Below is a small trained network, with its code and all its weights. Each question gives an input and a target symbol and asks what happens when units are switched off, that is, made to give their printed mean instead of their output.

import numpy as np


def w(rows, s, z=0):
    codes = np.array(rows[::2]) - 128.0
    scale = np.full(codes.shape[1], s)
    scale[-1] = z or s
    return codes * scale


def f(y):
    return y / 2 * (1 + np.tanh(0.7978845608 * (y + 0.044715 * y**3)))


def softmax(a):
    e = np.exp(a - a.max(-1, keepdims=True))
    return e / e.sum(-1, keepdims=True)


def log_softmax(a):
    a = a - a.max(-1, keepdims=True)
    return a - np.log(np.exp(a).sum(-1, keepdims=True))


def net(x, mask):
    ids = ['δζθξπφψω'.index(c) for c in x.split()]
    T = len(ids)
    res = E[ids] + P[:T]
    r = res
    for j in range(2):
        rows = slice(2 * j, 2 * j + 2)
        q, k, v = (r @ M[0][rows].T for M in (Q, K, V))
        z = softmax(np.where(np.tri(T) > 0, q @ k.T / 2**0.5, -1e9)) @ v
        o = O[0][rows]
        res = res + np.where(mask[j], z, o[:, -1]) @ o[:, :-1]
    y = f(res @ A[0][:, :-1].T + A[0][:, -1])
    res = res + np.where(mask[2:6], y, B[0][:, -1]) @ B[0][:, :-1]
    return log_softmax(res[-1] @ U[:, :-1].T + U[:, -1])


Q, K, V, O, A, B = {}, {}, {}, {}, {}, {}
E = w([
[79,154,87,98,86],'δ',
[149,86,75,94,109],'ζ',
[209,73,127,115,183],'θ',
[104,104,111,114,80],'ξ',
[153,173,78,116,131],'π',
[152,111,138,187,88],'φ',
[95,131,102,171,159],'ψ',
[117,146,100,252,118],'ω',
],0.029)
P = w([
[92,90,6,150,83],'0',
[145,103,147,135,128],'1',
[150,107,144,141,120],'2',
[149,108,138,140,119],'3',
[150,110,140,151,118],'4',
[153,101,123,136,128],'5',
[146,97,137,133,120],'6',
[150,106,133,139,118],'7',
[137,108,130,143,114],'8',
[142,104,121,139,118],'9',
[146,99,111,131,113],'10',
],0.012)
Q[0] = w([
[115,173,194,80,127],'H1',
[83,165,254,93,186],'H1',
[225,162,88,119,152],'H2',
[138,75,74,179,158],'H2',
],0.012)
K[0] = w([
[120,195,255,119,137],'H1',
[161,120,233,115,106],'H1',
[168,154,86,102,131],'H2',
[134,113,158,189,94],'H2',
],0.015)
V[0] = w([
[2,113,177,137,152],'H1',
[162,22,182,137,175],'H1',
[206,121,59,179,158],'H2',
[161,164,127,116,155],'H2',
],0.009)
O[0] = w([
[15,84,141,168,88,73],'H1',
[172,1,94,56,192,6],'H1',
[127,116,149,156,165,235],'H2',
[20,139,144,87,240,111],'H2',
],0.0071,0.011)
A[0] = w([
[110,181,78,181,255,204],'N1',
[178,59,140,223,100,5],'N2',
[68,198,103,107,54,179],'N3',
[182,178,118,168,111,115],'N4',
],0.0094,0.002)
B[0] = w([
[122,37,122,117,91,228],'N1',
[39,149,124,2,108,210],'N2',
[118,146,221,167,161,250],'N3',
[101,156,39,67,184,241],'N4',
],0.008,0.011)
U = w([
[75,159,183,131,142,114],'δ',
[189,123,65,148,2,114],'ζ',
[105,104,156,73,145,219],'θ',
[146,104,128,147,2,166],'ξ',
[153,202,69,158,155,120],'π',
[80,145,131,13,66,14],'φ',
[89,57,121,198,104,253],'ψ',
[33,124,99,83,126,6],'ω',
],0.0072,0.0026)

Each question gives the input, a string of symbols that net reads in full, and the target symbol t.
The units are the heads (2 rows each of Q, K, V and O) and the neurons (one row each of A and B). Each row of codes is followed by its name. A weight is (code - 128) times the scale printed after its matrix; where a second scale follows, it is the last column's (O, A, B and U).
mask holds one flag per unit, heads first, then neurons. A switched-off unit (its flag False) gives its mean, the last column of its rows in O or B, instead of its output. The means were averaged over made-up inputs and are rounded, as every weight is.
A unit's drop is (log p(t) with every unit on - log p(t) with that unit switched off) / (log p(t) with every unit on - log p(t) with every unit switched off).
The circuit of an input: a set's keep is (log p(t) with only the set's units on - log p(t) with every unit switched off) / (log p(t) with every unit on - log p(t) with every unit switched off). Starting from all 6 units, units are removed one at a time, each time the one whose removal leaves the highest keep (on an exact tie, the one counted first), for as long as the keep stays at least 0.8.
circuit, biggest first: the units of the circuit, biggest drop first
k most important neurons: the k neurons with the biggest drops, biggest first
which heads matter: for each layer, one digit per head in row order, 1 if its drop is at least 0.15 and else 0, layers parted by /
drop of u: that unit's drop, to one decimal
input δ ψ ζ ψ ξ, target δ: circuit, biggest first : (H1 N3)
input ψ ψ π π ψ π π φ, target φ: circuit, biggest first : (N2)
input φ π δ, target δ: circuit, biggest first : (N3 N1)
input π φ ζ ζ ω ζ, target π: circuit, biggest first : (H1 N1)
input ζ π ξ, target ζ: which heads matter : 11
input δ θ ξ δ ζ δ φ, target δ: 3 most important neurons : (N3 N1 N2)
input π ω π π δ ζ δ ζ θ δ, target π: circuit, biggest first : (N2 N1)
input ψ ζ θ π π ψ, target ψ: circuit, biggest first : (H1 N4 N1)
input π π π ω ζ δ, target π: circuit, biggest first : (H1 N2)
input δ ξ δ δ ψ ψ φ δ, target δ: circuit, biggest first : (N3 H1)
input ξ ω ζ ψ ξ φ δ ω, target ω: drop of H2 : 0.0
input ω ξ π ψ δ π π ζ φ ζ ω, target ω: drop of N4 : 0.2
input π δ δ ζ, target π: drop of N2 : 0.2
input δ ω ω φ π, target δ: drop of H2 : 0.3
input δ φ δ ξ π, target δ: most important neuron : (N3)
